Here is a tiny trained network, its code and every weight. The questions are about switching its units off for an input and a class, where a switched-off unit gives its printed mean instead of its output.

import numpy as np


def w(rows, s, z=0):
    codes = np.array(rows[::2]) - 128.0
    scale = np.full(codes.shape[1], s)
    scale[-1] = z or s
    return codes * scale


def norm(h):
    return h / np.sqrt((h * h).mean(-1, keepdims=True) + 1e-5)


def f(y):
    return np.maximum(y, 0)


def log_softmax(a):
    a = a - a.max(-1, keepdims=True)
    return a - np.log(np.exp(a).sum(-1, keepdims=True))


def net(x, mask):
    res = np.array(x, float).reshape(1, 4) / 4 @ E
    u = 0
    for l in range(4):
        y = f(norm(res) @ A[l][:, :-1].T + A[l][:, -1])
        res = res + np.where(mask[u : u + 5], y, B[l][:, -1]) @ B[l][:, :-1]
        u += 5
    return log_softmax(norm(res)[-1] @ U[:, :-1].T + U[:, -1])


A, B = {}, {}
E = w([
[113,117,191,132,124,255,142,32,168,209,171],'x0',
[189,128,224,77,158,6,18,149,135,209,157],'x1',
[82,4,203,167,158,248,161,197,81,146,147],'x2',
[39,176,152,91,132,145,122,163,167,151,246],'x3',
],0.006)
A[0] = w([
[136,170,203,126,187,185,72,174,110,152,155,129],'L0N0',
[32,212,157,38,45,93,105,176,184,147,227,21],'L0N1',
[80,110,66,151,138,180,233,196,92,48,112,18],'L0N2',
[114,222,141,95,185,52,78,102,133,204,253,3],'L0N3',
[166,115,91,88,125,190,212,161,89,106,95,40],'L0N4',
],0.0051,0.0035)
B[0] = w([
[129,73,192,107,125,183,248,122,108,99,86,237],'L0N0',
[112,130,93,126,255,111,49,86,209,145,133,245],'L0N1',
[85,91,123,179,117,152,31,136,34,135,106,240],'L0N2',
[149,87,52,199,155,51,119,145,182,161,188,253],'L0N3',
[127,168,139,226,115,117,127,185,98,164,199,181],'L0N4',
],0.0074,0.0042)
A[1] = w([
[81,85,157,114,133,178,176,179,157,97,177,29],'L1N0',
[209,45,255,94,141,81,97,124,138,184,124,2],'L1N1',
[176,186,133,103,76,60,94,130,63,129,124,92],'L1N2',
[97,118,117,163,143,107,108,79,145,152,196,62],'L1N3',
[160,199,81,104,105,63,49,149,159,158,95,153],'L1N4',
],0.0075,0.0033)
B[1] = w([
[144,130,141,95,144,108,113,116,151,80,114,208],'L1N0',
[123,92,137,137,62,86,150,252,94,198,97,252],'L1N1',
[48,97,80,116,132,179,183,98,120,103,140,185],'L1N2',
[169,142,174,123,107,142,101,136,142,150,142,197],'L1N3',
[157,103,133,79,135,144,165,101,112,82,152,255],'L1N4',
],0.013,0.006)
A[2] = w([
[112,186,255,88,132,170,103,154,123,167,138,80],'L2N0',
[127,107,209,106,135,148,128,156,154,160,181,111],'L2N1',
[124,205,204,125,151,121,153,60,139,123,147,47],'L2N2',
[70,227,36,96,162,110,63,205,205,151,191,80],'L2N3',
[28,183,118,148,194,147,46,64,106,85,130,2],'L2N4',
],0.0067,0.0027)
B[2] = w([
[188,128,103,88,138,139,164,125,169,86,58,206],'L2N0',
[58,94,111,96,47,199,163,30,158,51,144,252],'L2N1',
[166,106,141,162,190,70,103,228,130,178,98,153],'L2N2',
[160,167,139,71,120,102,7,141,52,130,204,213],'L2N3',
[139,126,140,59,85,195,147,179,78,161,2,178],'L2N4',
],0.008,0.0047)
A[3] = w([
[113,67,102,211,254,41,56,161,9,107,150,229],'L3N0',
[39,133,212,182,129,241,230,62,44,78,56,119],'L3N1',
[148,110,169,116,105,88,138,183,161,210,200,178],'L3N2',
[236,177,146,156,37,190,172,87,160,205,121,1],'L3N3',
[151,153,122,172,50,211,169,74,196,229,111,28],'L3N4',
],0.0054,0.0024)
B[3] = w([
[182,165,115,248,101,200,106,75,190,173,165,201],'L3N0',
[189,136,138,120,191,61,107,151,187,116,162,254],'L3N1',
[167,144,168,180,41,101,115,89,74,204,95,203],'L3N2',
[2,209,96,197,169,80,161,131,144,147,41,154],'L3N3',
[9,220,133,99,148,41,115,133,55,132,132,165],'L3N4',
],0.0076,0.0078)
U = w([
[103,80,206,79,177,173,161,130,222,63,124,129],'0',
[107,162,112,66,98,206,64,141,93,119,120,73],'1',
[153,96,61,86,132,108,214,76,117,51,128,196],'2',
[63,198,119,166,199,101,153,111,130,137,85,117],'3',
[136,38,175,132,59,99,177,201,89,189,97,185],'4',
[140,105,100,251,140,184,100,172,122,93,111,176],'5',
[55,143,155,115,55,96,173,85,165,152,101,3],'6',
[176,144,129,102,134,80,71,78,189,150,216,172],'7',
],0.017,0.0037)

Each question gives the input, the list of numbers given to net, and the class t.
The units are the neurons (one row each of A and B). Each row of codes is followed by its name. A weight is (code - 128) times the scale printed after its matrix; where a second scale follows, it is the last column's (A, B and U).
mask holds one flag per neuron, layer by layer. A switched-off neuron (its flag False) gives its mean, the last column of its row in B, instead of its output. The means were averaged over made-up inputs and are rounded, as every weight is.
A unit's drop is (log p(t) with every unit on - log p(t) with that unit switched off) / (log p(t) with every unit on - log p(t) with every unit switched off).
The circuit of an input: a set's keep is (log p(t) with only the set's units on - log p(t) with every unit switched off) / (log p(t) with every unit on - log p(t) with every unit switched off). Starting from the 12 units with the biggest drops (on a tie, the unit counted first), units are removed one at a time, each time the one whose removal leaves the highest keep (on an exact tie, the one counted first), for as long as the keep stays at least 0.8.
circuit, biggest first: the units of the circuit, biggest drop first
most important unit: the unit with the biggest drop
k most important neurons: the k neurons with the biggest drops, biggest first
top k neurons in layer l: the k neurons of layer l with the biggest drops, biggest first
drop when u is switched off: that unit's drop, to one decimal
input [-8,1,7,4], class 5: circuit, biggest first	L3N0, L1N1
input [6,2,-6,-5], class 2: circuit, biggest first	L1N4, L1N2, L0N1
input [-2,5,-3,-5], class 2: most important unit	L1N4
input [-2,6,-4,-2], class 4: 3 most important neurons	L1N1, L2N1, L1N0
input [1,-6,-5,5], class 1: 2 most important neurons	L2N4, L1N1
input [6,-5,8,-4], class 0: 4 most important neurons	L1N1, L0N3, L3N1, L1N0
input [8,-7,8,-3], class 0: circuit, biggest first	L3N1, L1N0
input [-3,-6,0,6], class 1: 2 most important neurons	L2N4, L1N1
input [6,-5,-2,7], class 1: 2 most important neurons	L2N3, L1N4
input [-5,4,-2,-7], class 2: 2 most important neurons	L1N2, L1N4
input [8,5,-1,2], class 6: 3 most important neurons	L2N1, L3N3, L3N4
input [6,2,1,6], class 0: 2 most important neurons	L0N0, L2N1
input [-7,4,-4,0], class 2: 2 most important neurons	L1N4, L1N2
input [-7,-7,-4,1], class 5: most important unit	L0N2
input [-6,-3,2,4], class 5: 2 most important neurons	L0N2, L3N0
input [5,8,-1,5], class 4: 4 most important neurons	L1N1, L0N0, L3N2, L3N1
input [3,-5,-3,5], class 1: 2 most important neurons	L2N4, L2N3
input [8,-4,4,-8], class 3: top 2 neurons in layer 3	L3N4, L3N3
input [5,7,-3,2], class 4: top 3 neurons in layer 3	L3N2, L3N1, L3N0
input [3,-5,5,1], class 0: top 2 neurons in layer 1	L1N1, L1N0
input [-6,2,7,5], class 0: top neuron in layer 0	L0N3
input [4,6,-3,0], class 4: drop when L1N1 is switched off	0.5
input [-3,-1,-4,1], class 2: drop when L1N4 is switched off	2.9
